Below is a small trained network, with its code and all its weights. Each question gives an input and a class and asks what happens when units are switched off, that is, made to give their printed mean instead of their output.

import numpy as np


def w(rows, s, z=0):
    codes = np.array(rows[::2]) - 128.0
    scale = np.full(codes.shape[1], s)
    scale[-1] = z or s
    return codes * scale


def norm(h):
    return h / np.sqrt((h * h).mean(-1, keepdims=True) + 1e-5)


def f(y):
    return y / 2 * (1 + np.tanh(0.7978845608 * (y + 0.044715 * y**3)))


def log_softmax(a):
    a = a - a.max(-1, keepdims=True)
    return a - np.log(np.exp(a).sum(-1, keepdims=True))


def net(x, mask):
    res = np.array(x, float).reshape(1, 4) / 4 @ E
    u = 0
    for l in range(3):
        y = f(norm(res) @ A[l][:, :-1].T + A[l][:, -1])
        res = res + np.where(mask[u : u + 9], y, B[l][:, -1]) @ B[l][:, :-1]
        u += 9
    return log_softmax(norm(res)[-1] @ U[:, :-1].T + U[:, -1])


A, B = {}, {}
E = w([
[150,20,2,177,111,92],'x0',
[63,97,156,128,222,67],'x1',
[219,96,116,105,218,161],'x2',
[138,53,187,164,133,145],'x3',
],0.0058)
A[0] = w([
[130,99,57,43,164,219,206],'L0N1',
[198,132,109,113,116,214,233],'L0N2',
[85,167,190,91,122,212,252],'L0N3',
[161,1,114,126,108,97,100],'L0N4',
[164,105,247,100,157,117,59],'L0N5',
[143,108,163,123,239,83,73],'L0N6',
[135,71,227,141,125,34,155],'L0N7',
[16,79,157,102,171,91,114],'L0N8',
[87,102,129,79,206,62,58],'L0N9',
],0.0074,0.0023)
B[0] = w([
[84,158,149,179,167,22,209],'L0N1',
[204,107,194,156,109,50,235],'L0N2',
[128,48,110,135,171,96,254],'L0N3',
[109,122,148,115,183,235,210],'L0N4',
[112,95,156,124,157,226,216],'L0N5',
[254,195,130,134,71,63,213],'L0N6',
[103,144,117,98,84,224,198],'L0N7',
[180,88,175,155,38,92,207],'L0N8',
[235,61,105,127,77,95,183],'L0N9',
],0.0057,0.0043)
A[1] = w([
[133,35,184,97,175,38,144],'L1N1',
[125,85,26,93,145,148,137],'L1N2',
[97,55,24,225,87,134,19],'L1N3',
[113,124,149,169,80,143,82],'L1N4',
[116,141,195,75,149,200,2],'L1N5',
[68,106,107,57,43,130,157],'L1N6',
[224,114,179,152,44,108,144],'L1N7',
[106,55,71,180,198,120,102],'L1N8',
[207,137,104,84,254,123,184],'L1N9',
],0.0077,0.0019)
B[1] = w([
[157,192,55,61,71,177,227],'L1N1',
[20,146,154,84,94,166,150],'L1N2',
[103,168,133,137,147,152,203],'L1N3',
[201,81,135,128,180,102,143],'L1N4',
[64,165,113,84,141,205,161],'L1N5',
[224,73,185,175,161,58,163],'L1N6',
[126,91,2,13,125,97,255],'L1N7',
[91,186,69,138,37,229,169],'L1N8',
[83,125,243,188,101,78,245],'L1N9',
],0.0067,0.0057)
A[2] = w([
[184,130,103,138,255,147,22],'L2N1',
[164,93,123,227,143,13,123],'L2N2',
[95,233,164,98,127,23,140],'L2N3',
[113,213,236,75,217,148,143],'L2N4',
[183,154,176,184,109,111,109],'L2N5',
[219,40,176,132,195,227,133],'L2N6',
[218,162,102,168,192,153,1],'L2N7',
[167,243,128,176,90,52,38],'L2N8',
[138,112,163,182,79,79,177],'L2N9',
],0.0074,0.0032)
B[2] = w([
[138,80,150,255,132,122,107],'L2N1',
[109,128,183,151,128,173,214],'L2N2',
[59,82,119,164,71,126,244],'L2N3',
[119,154,26,152,93,184,236],'L2N4',
[171,92,142,144,111,99,156],'L2N5',
[58,66,133,195,131,97,254],'L2N6',
[185,42,140,176,94,109,107],'L2N7',
[74,86,93,128,171,108,199],'L2N8',
[189,121,195,137,134,112,193],'L2N9',
],0.0091,0.0041)
U = w([
[47,151,74,158,72,221,199],'0',
[135,78,213,250,78,78,134],'1',
[164,89,70,92,70,113,205],'2',
[48,85,143,183,106,124,253],'3',
[141,173,183,91,157,155,94],'4',
[162,254,184,133,190,150,3],'5',
[124,148,138,149,225,110,3],'6',
],0.0097,0.0034)

Each question gives the input, the list of numbers given to net, and the class t.
The units are the neurons (one row each of A and B). Each row of codes is followed by its name. A weight is (code - 128) times the scale printed after its matrix; where a second scale follows, it is the last column's (A, B and U).
mask holds one flag per neuron, layer by layer. A switched-off neuron (its flag False) gives its mean, the last column of its row in B, instead of its output. The means were averaged over made-up inputs and are rounded, as every weight is.
A unit's drop is (log p(t) with every unit on - log p(t) with that unit switched off) / (log p(t) with every unit on - log p(t) with every unit switched off).
The circuit of an input: a set's keep is (log p(t) with only the set's units on - log p(t) with every unit switched off) / (log p(t) with every unit on - log p(t) with every unit switched off). Starting from the 12 units with the biggest drops (on a tie, the unit counted first), units are removed one at a time, each time the one whose removal leaves the highest keep (on an exact tie, the one counted first), for as long as the keep stays at least 0.8.
units of the circuit, in order: the units of the circuit, biggest drop first
unit that matters most: the unit with the biggest drop
k most important neurons: the k neurons with the biggest drops, biggest first
k most important neurons of layer l: the k neurons of layer l with the biggest drops, biggest first
input [-1,8,8,5], class 1: units of the circuit, in order : [L0N6, L1N9]
input [1,8,-5,0], class 2: 2 most important neurons of layer 1 : [L1N7, L1N9]
input [-7,-8,6,-2], class 2: 2 most important neurons of layer 0 : [L0N2, L0N4]
input [2,-7,-7,3], class 1: unit that matters most : L1N6
input [5,7,-7,1], class 1: 2 most important neurons : [L1N6, L0N8]
input [3,-3,-5,-3], class 1: units of the circuit, in order : [L1N6, L1N1, L2N9]
input [-5,-7,-5,-2], class 2: 4 most important neurons : [L1N9, L0N1, L1N7, L2N6]
input [0,7,-6,-5], class 2: 3 most important neurons of layer 1 : [L1N9, L1N1, L1N7]
input [3,-2,-2,-4], class 3: 2 most important neurons of layer 1 : [L1N7, L1N1]
input [0,0,7,-8], class 3: units of the circuit, in order : [L2N3, L0N1]
input [-3,-7,-5,1], class 2: 2 most important neurons of layer 1 : [L1N7, L1N9]
input [7,1,6,-3], class 0: units of the circuit, in order : [L1N8, L1N2]
input [-7,6,7,-8], class 3: units of the circuit, in order : [L2N3, L1N9]
input [5,3,4,2], class 0: units of the circuit, in order : [L1N8, L0N4]
input [-3,-8,-6,5], class 2: unit that matters most : L1N7
input [1,-8,-6,8], class 2: 3 most important neurons : [L1N7, L1N9, L0N5]
input [-4,-8,-7,3], class 2: 2 most important neurons : [L1N7, L1N9]
input [-7,3,5,-6], class 0: 2 most important neurons : [L2N4, L1N6]
input [2,-6,5,-8], class 3: 2 most important neurons : [L0N1, L2N8]
input [-8,5,-6,-1], class 0: units of the circuit, in order : [L2N4]
input [-2,7,-6,3], class 2: 4 most important neurons : [L0N8, L1N7, L0N9, L1N9]
input [5,-4,7,-3], class 1: 4 most important neurons : [L1N9, L0N2, L2N9, L0N1]
input [4,-4,8,2], class 1: 2 most important neurons : [L1N9, L0N4]
input [-6,4,8,-2], class 1: 2 most important neurons : [L0N6, L1N9]
input [-6,3,6,-7], class 3: 3 most important neurons of layer 2 : [L2N3, L2N4, L2N8]
input [-7,0,4,-2], class 0: 2 most important neurons : [L2N4, L1N5]
input [4,3,0,-3], class 0: unit that matters most : L0N2
input [-6,-5,6,8], class 3: 2 most important neurons of layer 1 : [L1N5, L1N6]
